Here is a tiny trained network, its code and every weight. The questions are about switching its units off for an input and a target symbol, where a switched-off unit gives its printed mean instead of its output.

import numpy as np


def w(rows, s, z=0):
    codes = np.array(rows[::2]) - 128.0
    scale = np.full(codes.shape[1], s)
    scale[-1] = z or s
    return codes * scale


def softmax(a):
    e = np.exp(a - a.max(-1, keepdims=True))
    return e / e.sum(-1, keepdims=True)


def log_softmax(a):
    a = a - a.max(-1, keepdims=True)
    return a - np.log(np.exp(a).sum(-1, keepdims=True))


def net(x, mask):
    ids = ['αβγδεζηθλμξστφψω'.index(c) for c in x.split()]
    T = len(ids)
    res = E[ids] + P[:T]
    u = 0
    for l in range(2):
        r = res
        for j in range(3):
            rows = slice(2 * j, 2 * j + 2)
            q, k, v = (r @ M[l][rows].T for M in (Q, K, V))
            z = softmax(np.where(np.tri(T) > 0, q @ k.T / 2**0.5, -1e9)) @ v
            o = O[l][rows]
            res = res + np.where(mask[u + j], z, o[:, -1]) @ o[:, :-1]
        u += 3
    return log_softmax(res[-1] @ U[:, :-1].T + U[:, -1])


Q, K, V, O = {}, {}, {}, {}
E = w([
[149,184,181,43,60,123,75,77,183],'α',
[177,108,72,85,150,91,178,149,81],'β',
[133,78,159,32,101,138,60,136,172],'γ',
[191,156,204,144,207,92,58,136,155],'δ',
[139,124,170,171,43,68,132,129,117],'ε',
[154,166,187,104,40,66,102,99,156],'ζ',
[137,36,141,49,101,133,68,153,129],'η',
[146,164,113,154,130,186,176,189,107],'θ',
[129,87,142,130,172,62,162,93,220],'λ',
[176,96,158,106,52,167,123,143,63],'μ',
[69,167,47,82,74,137,119,161,148],'ξ',
[132,39,156,84,94,106,69,145,152],'σ',
[132,37,154,122,111,146,189,97,118],'τ',
[129,97,209,176,83,174,135,129,186],'φ',
[126,4,146,140,97,87,111,172,116],'ψ',
[154,157,170,76,154,140,186,73,127],'ω',
],0.017)
P = w([
[27,161,162,91,87,105,71,108,69],'0',
[47,148,154,103,79,110,92,116,82],'1',
[76,140,154,103,73,90,119,129,88],'2',
[99,131,146,110,65,98,130,129,98],'3',
[122,122,138,117,67,101,142,129,108],'4',
[145,113,131,121,69,107,155,129,116],'5',
[166,102,120,130,72,115,163,125,126],'6',
[187,92,114,135,74,117,176,125,130],'7',
[206,85,105,143,81,134,182,116,142],'8',
[227,82,88,134,82,153,179,101,155],'9',
[245,77,77,123,85,194,159,71,170],'10',
],0.013)
Q[0] = w([
[243,9,236,21,13,40,122,123,127],'0.h0',
[51,228,104,180,150,228,245,130,112],'0.h0',
[71,164,95,151,201,171,89,130,142],'0.h1',
[63,83,84,125,228,150,65,206,180],'0.h1',
[140,151,172,88,196,99,100,161,183],'0.h2',
[98,149,109,192,171,121,64,114,108],'0.h2',
],0.012)
K[0] = w([
[251,92,116,154,115,140,146,128,173],'0.h0',
[37,145,121,137,83,95,97,185,126],'0.h0',
[52,125,142,118,144,119,89,143,94],'0.h1',
[55,173,130,142,118,102,133,82,90],'0.h1',
[132,122,116,169,153,112,99,98,112],'0.h2',
[84,148,172,106,161,121,112,135,92],'0.h2',
],0.019)
V[0] = w([
[115,113,145,164,23,166,97,181,132],'0.h0',
[158,178,108,188,155,111,6,221,153],'0.h0',
[152,152,142,63,131,149,94,183,139],'0.h1',
[77,218,220,151,114,134,192,115,151],'0.h1',
[145,101,90,190,78,104,135,150,144],'0.h2',
[200,133,104,70,121,183,147,130,198],'0.h2',
],0.012)
O[0] = w([
[114,147,193,32,151,214,168,175,179,216],'0.h0',
[236,167,128,100,177,77,52,186,169,7],'0.h0',
[166,149,153,119,151,83,149,219,130,130],'0.h1',
[91,54,131,174,81,176,36,161,146,124],'0.h1',
[161,141,105,100,84,216,107,101,209,163],'0.h2',
[119,98,157,159,61,98,198,254,182,139],'0.h2',
],0.0098,0.011)
Q[1] = w([
[134,168,94,222,249,51,100,139,214],'1.h0',
[201,92,227,131,72,151,115,100,134],'1.h0',
[205,143,169,134,88,74,124,35,102],'1.h1',
[144,101,137,78,104,140,167,113,84],'1.h1',
[81,206,95,210,98,113,115,121,131],'1.h2',
[124,240,133,86,162,122,148,185,116],'1.h2',
],0.012)
K[1] = w([
[86,128,243,88,211,95,6,85,30],'1.h0',
[167,89,121,164,139,132,143,150,215],'1.h0',
[140,57,121,105,179,81,138,106,143],'1.h1',
[160,96,76,90,51,125,165,141,155],'1.h1',
[11,140,121,89,255,114,65,106,105],'1.h2',
[67,143,57,66,149,138,68,166,82],'1.h2',
],0.0095)
V[1] = w([
[163,119,206,203,184,186,148,119,111],'1.h0',
[131,73,249,130,91,77,105,73,178],'1.h0',
[163,81,115,155,158,159,143,164,77],'1.h1',
[158,225,141,165,91,151,136,121,101],'1.h1',
[73,127,147,158,159,84,127,113,202],'1.h2',
[147,171,167,134,62,119,123,119,107],'1.h2',
],0.012)
O[1] = w([
[141,219,187,240,167,161,124,97,123,122],'1.h0',
[132,4,220,147,142,141,179,69,108,255],'1.h0',
[177,161,176,108,66,118,115,87,106,66],'1.h1',
[151,82,105,163,71,202,184,135,61,88],'1.h1',
[103,94,87,155,199,104,123,110,210,66],'1.h2',
[139,123,61,106,167,166,67,139,40,202],'1.h2',
],0.013,0.0092)
U = w([
[93,79,143,188,156,85,175,253,78,110],'α',
[148,145,109,110,74,71,128,79,111,163],'β',
[101,131,184,138,147,50,191,211,115,129],'γ',
[194,113,138,144,117,93,109,122,121,210],'δ',
[199,108,71,87,147,204,93,35,144,100],'ε',
[137,72,81,159,183,157,142,168,80,98],'ζ',
[122,162,186,91,124,59,179,142,140,110],'η',
[108,163,145,178,84,121,100,164,154,252],'θ',
[142,109,103,146,125,103,127,107,170,199],'λ',
[127,121,167,106,97,124,136,146,80,12],'μ',
[94,115,110,103,108,136,134,152,150,82],'ξ',
[147,143,155,83,159,103,169,125,139,126],'σ',
[48,161,160,119,73,108,164,107,149,43],'τ',
[135,117,157,133,141,163,121,144,169,94],'φ',
[203,167,132,31,128,162,114,9,189,85],'ψ',
[85,84,151,206,44,54,116,203,85,110],'ω',
],0.0079,0.012)

Each question gives the input, a string of symbols that net reads in full, and the target symbol t.
The units are the heads (2 rows each of Q, K, V and O). Each row of codes is followed by its name. A weight is (code - 128) times the scale printed after its matrix; where a second scale follows, it is the last column's (O and U).
mask holds one flag per head, layer by layer. A switched-off head (its flag False) gives its mean, the last column of its rows in O, instead of its output. The means were averaged over made-up inputs and are rounded, as every weight is.
A unit's drop is (log p(t) with every unit on - log p(t) with that unit switched off) / (log p(t) with every unit on - log p(t) with every unit switched off).
The circuit of an input: a set's keep is (log p(t) with only the set's units on - log p(t) with every unit switched off) / (log p(t) with every unit on - log p(t) with every unit switched off). Starting from all 6 units, units are removed one at a time, each time the one whose removal leaves the highest keep (on an exact tie, the one counted first), for as long as the keep stays at least 0.8.
circuit, biggest first: the units of the circuit, biggest drop first
most important unit: the unit with the biggest drop
heads that matter: for each layer, one digit per head in row order, 1 if its drop is at least 0.15 and else 0, layers parted by /
input μ α λ λ τ γ σ λ σ θ ξ, target ξ: circuit, biggest first => [1.h0 0.h2]
input η μ ψ, target μ: most important unit => 1.h2
input ψ α θ λ ψ, target λ: circuit, biggest first => [1.h2 0.h0 1.h1]
input η ζ ω τ ε ξ τ ε λ ζ, target λ: circuit, biggest first => [0.h0 1.h2]
input ε θ γ, target θ: heads that matter => 000 / 100
input α γ ω ω σ, target ω: heads that matter => 110 / 000
input ζ γ ε α ζ ω ε α θ δ ω, target δ: circuit, biggest first => [0.h0 0.h2]
input φ μ β ψ ω α ε γ, target ε: heads that matter => 001 / 001
input ψ ξ ψ ψ, target ψ: circuit, biggest first => [0.h2 0.h1]
input σ β τ α ω, target α: heads that matter => 010 / 010
input ψ ω τ ω δ ζ ε ζ, target ε: circuit, biggest first => [1.h2 0.h2]
input ψ η ω, target η: heads that matter => 010 / 001
input ε τ θ τ δ ε β τ τ ε, target τ: circuit, biggest first => [0.h0 0.h1]
input τ δ λ τ σ ζ η, target ζ: most important unit => 1.h2
input ψ θ η φ δ β, target β: heads that matter => 100 / 100
input α τ ψ σ φ, target φ: circuit, biggest first => [1.h0 0.h0 0.h1]
input μ φ β σ, target β: circuit, biggest first => [0.h0 1.h0 0.h2]
input ε φ γ, target φ: circuit, biggest first => [1.h0 0.h1 0.h0]
input μ ε δ γ ε τ τ ψ, target τ: heads that matter => 100 / 000
input ξ τ ξ β φ ε ζ, target ε: most important unit => 0.h2
input δ ε λ, target λ: circuit, biggest first => [1.h2 0.h0]
input ω δ ζ, target δ: heads that matter => 100 / 000
input δ φ ε φ ξ, target ξ: heads that matter => 000 / 100
input δ ζ ω α ψ δ ε ψ α ω ψ, target ω: heads that matter => 101 / 000
input θ ψ ω ζ α β, target β: circuit, biggest first => [1.h0 0.h0 0.h1]
